Below are the code and all the weights of a small trained network. Each question names an input and a class and asks about switching units off, where a switched-off unit gives its printed mean instead of its output.

import numpy as np


def w(rows, s, z=0):
    codes = np.array(rows[::2]) - 128.0
    scale = np.full(codes.shape[1], s)
    scale[-1] = z or s
    return codes * scale


def f(y):
    return np.maximum(y, 0)


def log_softmax(a):
    a = a - a.max(-1, keepdims=True)
    return a - np.log(np.exp(a).sum(-1, keepdims=True))


def net(x, mask):
    res = np.array(x, float).reshape(1, 4) / 4 @ E
    y = f(res @ A[0][:, :-1].T + A[0][:, -1])
    res = res + np.where(mask, y, B[0][:, -1]) @ B[0][:, :-1]
    return log_softmax(res[-1] @ U[:, :-1].T + U[:, -1])


A, B = {}, {}
E = w([
[199,124,93,142,216,120,227,220,209],'x0',
[76,33,122,71,35,126,105,225,109],'x1',
[178,243,164,68,159,98,98,192,98],'x2',
[160,189,148,167,34,1,101,190,179],'x3',
],0.0098)
A[0] = w([
[83,155,135,79,129,94,105,125,126,139],'n0',
[143,147,116,149,135,58,138,182,202,178],'n1',
[57,67,151,148,27,73,100,125,152,184],'n2',
[89,102,87,69,162,196,153,154,87,175],'n3',
[21,82,126,137,154,180,133,86,138,150],'n4',
[86,77,121,115,141,159,151,122,139,2],'n5',
[106,112,119,136,67,122,103,106,109,73],'n6',
[161,102,136,93,176,135,124,118,97,92],'n7',
[98,126,145,95,39,151,83,141,103,114],'n8',
[135,150,123,116,85,82,117,254,127,109],'n9',
[175,212,162,168,129,86,97,76,136,62],'n10',
[124,130,128,124,129,142,100,133,148,49],'n11',
[200,208,150,141,143,89,132,101,122,160],'n12',
[118,142,160,127,164,126,144,69,167,33],'n13',
[63,114,136,169,68,142,139,49,131,110],'n14',
[81,92,153,124,79,141,86,109,109,153],'n15',
[115,187,185,67,101,87,45,180,83,98],'n16',
[101,140,161,127,109,119,114,148,87,35],'n17',
[110,82,148,97,128,140,161,133,134,84],'n18',
[135,149,138,101,188,118,146,87,87,209],'n19',
[99,160,95,124,151,102,122,105,127,19],'n20',
],0.013,0.0034)
B[0] = w([
[132,147,94,166,119,133,167,87,111,169],'n0',
[177,174,222,156,87,138,136,194,145,242],'n1',
[102,95,102,48,92,102,36,165,38,251],'n2',
[135,99,210,114,140,172,95,192,75,223],'n3',
[126,200,57,160,180,114,116,67,59,236],'n4',
[140,163,125,169,159,171,12,97,28,183],'n5',
[127,138,92,128,111,106,102,110,111,183],'n6',
[138,131,146,98,109,138,74,153,87,166],'n7',
[98,164,56,116,146,93,146,111,93,218],'n8',
[96,93,134,115,25,2,189,165,192,251],'n9',
[195,102,237,181,193,221,107,123,100,219],'n10',
[138,157,136,120,127,121,103,110,131,129],'n11',
[230,178,191,224,198,157,120,139,149,230],'n12',
[108,126,62,104,149,153,108,73,124,171],'n13',
[67,104,56,99,129,102,124,84,131,210],'n14',
[129,112,101,147,185,92,101,80,74,211],'n15',
[76,232,35,196,199,14,158,30,162,247],'n16',
[118,159,100,115,130,113,139,71,125,162],'n17',
[167,115,155,137,174,119,72,174,90,169],'n18',
[106,70,123,116,167,169,64,79,90,195],'n19',
[150,103,104,118,106,148,145,120,129,141],'n20',
],0.0093,0.015)
U = w([
[113,53,175,56,68,89,149,212,157,45],'0',
[171,143,181,177,171,254,115,122,103,220],'1',
[167,174,174,185,116,73,211,163,244,154],'2',
[108,113,101,147,135,194,170,33,189,2],'3',
[75,147,26,147,141,75,125,69,108,168],'4',
],0.011,0.0037)

Each question gives the input, the list of numbers given to net, and the class t.
The units are the neurons (one row each of A and B). Each row of codes is followed by its name. A weight is (code - 128) times the scale printed after its matrix; where a second scale follows, it is the last column's (A, B and U).
mask holds one flag per neuron, in row order. A switched-off neuron (its flag False) gives its mean, the last column of its row in B, instead of its output. The means were averaged over made-up inputs and are rounded, as every weight is.
A unit's drop is (log p(t) with every unit on - log p(t) with that unit switched off) / (log p(t) with every unit on - log p(t) with every unit switched off).
The circuit of an input: a set's keep is (log p(t) with only the set's units on - log p(t) with every unit switched off) / (log p(t) with every unit on - log p(t) with every unit switched off). Starting from the 12 units with the biggest drops (on a tie, the unit counted first), units are removed one at a time, each time the one whose removal leaves the highest keep (on an exact tie, the one counted first), for as long as the keep stays at least 0.8.
circuit, biggest first: the units of the circuit, biggest drop first
top k neurons: the k neurons with the biggest drops, biggest first
drop when u is switched off: that unit's drop, to one decimal
input [6,7,-8,0], class 0: circuit, biggest first	(n16)
input [3,-8,-8,5], class 1: top 2 neurons	(n9, n10)
input [5,3,0,0], class 0: top 2 neurons	(n16, n12)
input [1,-4,-3,-4], class 1: top 3 neurons	(n16, n9, n8)
input [-8,-8,0,-7], class 1: top 4 neurons	(n16, n10, n9, n8)
input [1,-1,-3,-5], class 1: top 2 neurons	(n16, n9)
input [6,3,-1,-1], class 0: top 2 neurons	(n16, n12)
input [3,7,8,-6], class 0: top 2 neurons	(n3, n4)
input [5,-8,5,8], class 2: top 2 neurons	(n9, n1)
input [-8,-8,4,0], class 1: drop when n10 is switched off	0.6
input [4,3,-6,2], class 0: drop when n16 is switched off	0.3
input [7,-6,-4,2], class 1: drop when n9 is switched off	1.1
